Below are the code and all the weights of a small trained network. Each question names an input and a class and asks about switching units off, where a switched-off unit gives its printed mean instead of its output.

import numpy as np


def w(rows, s, z=0):
    codes = np.array(rows[::2]) - 128.0
    scale = np.full(codes.shape[1], s)
    scale[-1] = z or s
    return codes * scale


def f(y):
    return y / 2 * (1 + np.tanh(0.7978845608 * (y + 0.044715 * y**3)))


def log_softmax(a):
    a = a - a.max(-1, keepdims=True)
    return a - np.log(np.exp(a).sum(-1, keepdims=True))


def net(x, mask):
    res = np.array(x, float).reshape(1, 5) / 4 @ E
    y = f(res @ A[0][:, :-1].T + A[0][:, -1])
    res = res + np.where(mask, y, B[0][:, -1]) @ B[0][:, :-1]
    return log_softmax(res[-1] @ U[:, :-1].T + U[:, -1])


A, B = {}, {}
E = w([
[146,121,213,73,86],'x0',
[98,114,106,148,2],'x1',
[175,69,130,132,155],'x2',
[148,54,155,223,70],'x3',
[186,81,132,137,143],'x4',
],0.0095)
A[0] = w([
[102,80,122,64,122,202],'N1',
[119,135,97,95,208,253],'N2',
[98,130,77,172,171,252],'N3',
[86,106,133,121,93,218],'N4',
[107,122,148,100,94,164],'N5',
[30,207,106,187,92,251],'N6',
[186,124,109,164,127,160],'N7',
[155,108,124,139,156,78],'N8',
[165,147,119,94,103,248],'N9',
[182,76,194,168,73,253],'N10',
[119,180,176,127,92,94],'N11',
[153,73,119,85,165,178],'N12',
[127,111,137,105,86,238],'N13',
[136,107,110,90,154,221],'N14',
[92,164,9,140,226,197],'N15',
[145,130,91,145,95,253],'N16',
],0.014,0.0026)
B[0] = w([
[137,185,115,216,147,156],'N1',
[79,125,177,146,70,219],'N2',
[151,118,195,113,61,189],'N3',
[77,157,141,104,192,174],'N4',
[99,169,130,166,154,163],'N5',
[120,209,174,53,105,244],'N6',
[225,168,173,168,181,162],'N7',
[181,105,99,189,163,146],'N8',
[105,159,78,254,186,161],'N9',
[106,193,87,97,178,252],'N10',
[73,126,116,172,82,167],'N11',
[135,166,136,165,185,176],'N12',
[67,159,52,126,135,175],'N13',
[136,163,154,125,121,164],'N14',
[125,111,213,87,85,253],'N15',
[140,202,178,149,169,171],'N16',
],0.0071,0.011)
U = w([
[91,138,208,2,125,3],'0',
[155,117,227,150,190,3],'1',
[122,87,142,94,177,3],'2',
[57,214,205,91,156,253],'3',
[163,121,172,92,219,74],'4',
],0.0086,0.0026)

Each question gives the input, the list of numbers given to net, and the class t.
The units are the neurons (one row each of A and B). Each row of codes is followed by its name. A weight is (code - 128) times the scale printed after its matrix; where a second scale follows, it is the last column's (A, B and U).
mask holds one flag per neuron, in row order. A switched-off neuron (its flag False) gives its mean, the last column of its row in B, instead of its output. The means were averaged over made-up inputs and are rounded, as every weight is.
A unit's drop is (log p(t) with every unit on - log p(t) with that unit switched off) / (log p(t) with every unit on - log p(t) with every unit switched off).
The circuit of an input: a set's keep is (log p(t) with only the set's units on - log p(t) with every unit switched off) / (log p(t) with every unit on - log p(t) with every unit switched off). Starting from the 12 units with the biggest drops (on a tie, the unit counted first), units are removed one at a time, each time the one whose removal leaves the highest keep (on an exact tie, the one counted first), for as long as the keep stays at least 0.8.
units of the circuit, in order: the units of the circuit, biggest drop first
k most important neurons: the k neurons with the biggest drops, biggest first
drop of u: that unit's drop, to one decimal
input [-3,-8,5,-5,4], class 1: 2 most important neurons => N8; N6
input [-3,8,6,7,8], class 4: most important neuron => N10
input [6,-5,2,-3,1], class 4: units of the circuit, in order => N6; N15
input [-1,-3,1,3,-1], class 1: units of the circuit, in order => N6; N13
input [2,-8,-3,-8,-4], class 0: 2 most important neurons => N15; N10
input [1,-7,6,-4,1], class 1: 2 most important neurons => N6; N10
input [4,1,-2,8,8], class 4: drop of N2 => 0.2
input [-8,-1,1,-8,-8], class 0: drop of N15 => 0.3
input [2,-6,6,-3,2], class 1: drop of N10 => 0.2
input [-4,-4,-2,-6,-7], class 0: drop of N15 => 0.3
